Below is a small trained network, with its code and all its weights. Each question gives an input and a target symbol and asks what happens when units are switched off, that is, made to give their printed mean instead of their output.

import numpy as np


def w(rows, s, z=0):
    codes = np.array(rows[::2]) - 128.0
    scale = np.full(codes.shape[1], s)
    scale[-1] = z or s
    return codes * scale


def norm(h):
    return h / np.sqrt((h * h).mean(-1, keepdims=True) + 1e-5)


def f(y):
    return np.maximum(y, 0)


def softmax(a):
    e = np.exp(a - a.max(-1, keepdims=True))
    return e / e.sum(-1, keepdims=True)


def log_softmax(a):
    a = a - a.max(-1, keepdims=True)
    return a - np.log(np.exp(a).sum(-1, keepdims=True))


def net(x, mask):
    ids = ['Θαβεημπσω'.index(c) for c in x.split()]
    T = len(ids)
    res = E[ids] + P[:T]
    r = norm(res)
    for j in range(2):
        rows = slice(3 * j, 3 * j + 3)
        q, k, v = (r @ M[0][rows].T for M in (Q, K, V))
        z = softmax(np.where(np.tri(T) > 0, q @ k.T / 3**0.5, -1e9)) @ v
        o = O[0][rows]
        res = res + np.where(mask[j], z, o[:, -1]) @ o[:, :-1]
    y = f(norm(res) @ A[0][:, :-1].T + A[0][:, -1])
    res = res + np.where(mask[2:6], y, B[0][:, -1]) @ B[0][:, :-1]
    return log_softmax(norm(res)[-1] @ U[:, :-1].T + U[:, -1])


Q, K, V, O, A, B = {}, {}, {}, {}, {}, {}
E = w([
[97,82,213,138,194,108,103],'Θ',
[108,177,248,146,203,120,125],'α',
[99,124,203,121,162,131,33],'β',
[144,136,174,69,171,122,93],'ε',
[91,129,96,60,130,110,176],'η',
[184,236,48,77,116,162,9],'μ',
[175,65,140,106,175,172,77],'π',
[139,116,109,187,199,102,79],'σ',
[182,105,148,140,134,65,86],'ω',
],0.012)
P = w([
[100,103,118,3,251,40,71],'0',
[115,107,96,11,228,56,81],'1',
[137,121,80,27,217,66,114],'2',
[160,143,85,50,191,81,132],'3',
[153,161,70,85,168,108,159],'4',
[168,173,69,107,157,134,178],'5',
[167,189,48,115,111,146,213],'6',
[190,198,43,136,114,160,224],'7',
[196,223,45,149,110,191,239],'8',
],0.0049)
Q[0] = w([
[92,88,130,149,3,133,153],'h1',
[141,85,82,105,142,115,115],'h1',
[113,170,128,32,170,126,142],'h1',
[58,104,145,170,77,157,186],'h2',
[146,161,156,84,189,105,114],'h2',
[103,129,73,135,67,140,178],'h2',
],0.014)
K[0] = w([
[90,147,143,71,200,119,67],'h1',
[162,143,127,144,125,89,152],'h1',
[169,108,117,185,118,149,156],'h1',
[80,70,215,129,151,152,170],'h2',
[167,146,89,149,92,170,108],'h2',
[87,6,157,124,167,107,145],'h2',
],0.014)
V[0] = w([
[41,184,137,171,128,24,179],'h1',
[165,103,140,73,81,79,189],'h1',
[216,122,242,140,93,39,71],'h1',
[115,152,201,56,95,255,100],'h2',
[139,213,119,94,57,120,190],'h2',
[174,40,163,50,159,128,194],'h2',
],0.0085)
O[0] = w([
[1,211,132,112,109,100,93,42],'h1',
[116,105,155,117,6,20,199,99],'h1',
[207,192,116,214,68,65,71,253],'h1',
[160,107,208,136,62,174,7,101],'h2',
[142,137,207,47,183,65,95,48],'h2',
[141,165,178,47,40,197,250,99],'h2',
],0.0081,0.0051)
A[0] = w([
[84,210,124,104,150,68,75,64],'n1',
[134,1,63,68,122,23,64,190],'n2',
[154,169,168,82,78,134,101,3],'n3',
[153,168,99,93,81,153,108,23],'n4',
],0.009,0.002)
B[0] = w([
[135,4,136,163,141,105,189,205],'n1',
[85,134,78,188,14,171,91,253],'n2',
[108,194,149,137,180,148,109,156],'n3',
[95,158,111,122,153,101,149,161],'n4',
],0.012,0.0052)
U = w([
[129,255,185,101,144,132,88,123],'Θ',
[145,105,203,168,179,73,132,102],'α',
[179,177,97,137,100,6,160,93],'β',
[54,144,152,42,102,94,135,253],'ε',
[27,147,123,175,26,178,152,80],'η',
[129,159,118,155,104,122,30,142],'μ',
[102,149,112,85,128,120,78,128],'π',
[206,104,154,91,105,178,154,133],'σ',
[87,144,61,122,226,142,148,126],'ω',
],0.0077,0.0035)

Each question gives the input, a string of symbols that net reads in full, and the target symbol t.
The units are the heads (3 rows each of Q, K, V and O) and the neurons (one row each of A and B). Each row of codes is followed by its name. A weight is (code - 128) times the scale printed after its matrix; where a second scale follows, it is the last column's (O, A, B and U).
mask holds one flag per unit, heads first, then neurons. A switched-off unit (its flag False) gives its mean, the last column of its rows in O or B, instead of its output. The means were averaged over made-up inputs and are rounded, as every weight is.
A unit's drop is (log p(t) with every unit on - log p(t) with that unit switched off) / (log p(t) with every unit on - log p(t) with every unit switched off).
The circuit of an input: a set's keep is (log p(t) with only the set's units on - log p(t) with every unit switched off) / (log p(t) with every unit on - log p(t) with every unit switched off). Starting from all 6 units, units are removed one at a time, each time the one whose removal leaves the highest keep (on an exact tie, the one counted first), for as long as the keep stays at least 0.8.
units of the circuit, in order: the units of the circuit, biggest drop first
top k neurons: the k neurons with the biggest drops, biggest first
which heads matter: for each layer, one digit per head in row order, 1 if its drop is at least 0.15 and else 0, layers parted by /
drop of u: that unit's drop, to one decimal
input ω μ η, target η: which heads matter -> 00
input α σ π Θ, target ω: which heads matter -> 01
input β Θ β η ε α η β β, target ε: which heads matter -> 10
input ω ω σ, target β: units of the circuit, in order -> h1; h2
input β Θ σ σ, target ω: which heads matter -> 11
input σ Θ α ε Θ, target Θ: units of the circuit, in order -> h2; h1; n2; n1
input ω η Θ, target β: units of the circuit, in order -> h2; h1
input Θ π η, target σ: units of the circuit, in order -> h2; h1
input ε Θ Θ π η, target σ: which heads matter -> 11
input μ α α μ η μ σ σ μ, target ω: which heads matter -> 10
input β η π, target σ: units of the circuit, in order -> h2
input σ π μ η ε, target η: units of the circuit, in order -> n2; h1
input η σ α ε, target ω: units of the circuit, in order -> h1; h2
input ω η μ Θ η ε, target η: units of the circuit, in order -> n2; h1; h2
input η Θ ε β, target Θ: which heads matter -> 01
input Θ ε Θ π π β, target σ: units of the circuit, in order -> h1
input η π Θ, target σ: units of the circuit, in order -> h2; n2
input σ Θ ω Θ η π ε σ β, target ω: which heads matter -> 11
input β ε σ π σ Θ Θ ε α, target Θ: units of the circuit, in order -> h2; n3
input α α Θ ε, target Θ: units of the circuit, in order -> h2; n3
input μ π Θ β ω η η ε ω, target η: units of the circuit, in order -> n2; h1
input η π α, target σ: units of the circuit, in order -> h1; h2
input ω σ α ε σ η, target ω: units of the circuit, in order -> h1
input Θ μ β ε α Θ Θ Θ ε, target α: top 2 neurons -> n1; n2
input Θ Θ ε α ε ε α, target Θ: top 2 neurons -> n3; n2
input ω β Θ β Θ η Θ, target ε: which heads matter -> 10
input π σ σ η μ α α η π, target η: top neuron -> n2
input ω ω Θ β, target β: drop of h2 -> 0.3
input ε σ ε, target ω: drop of h1 -> 0.2
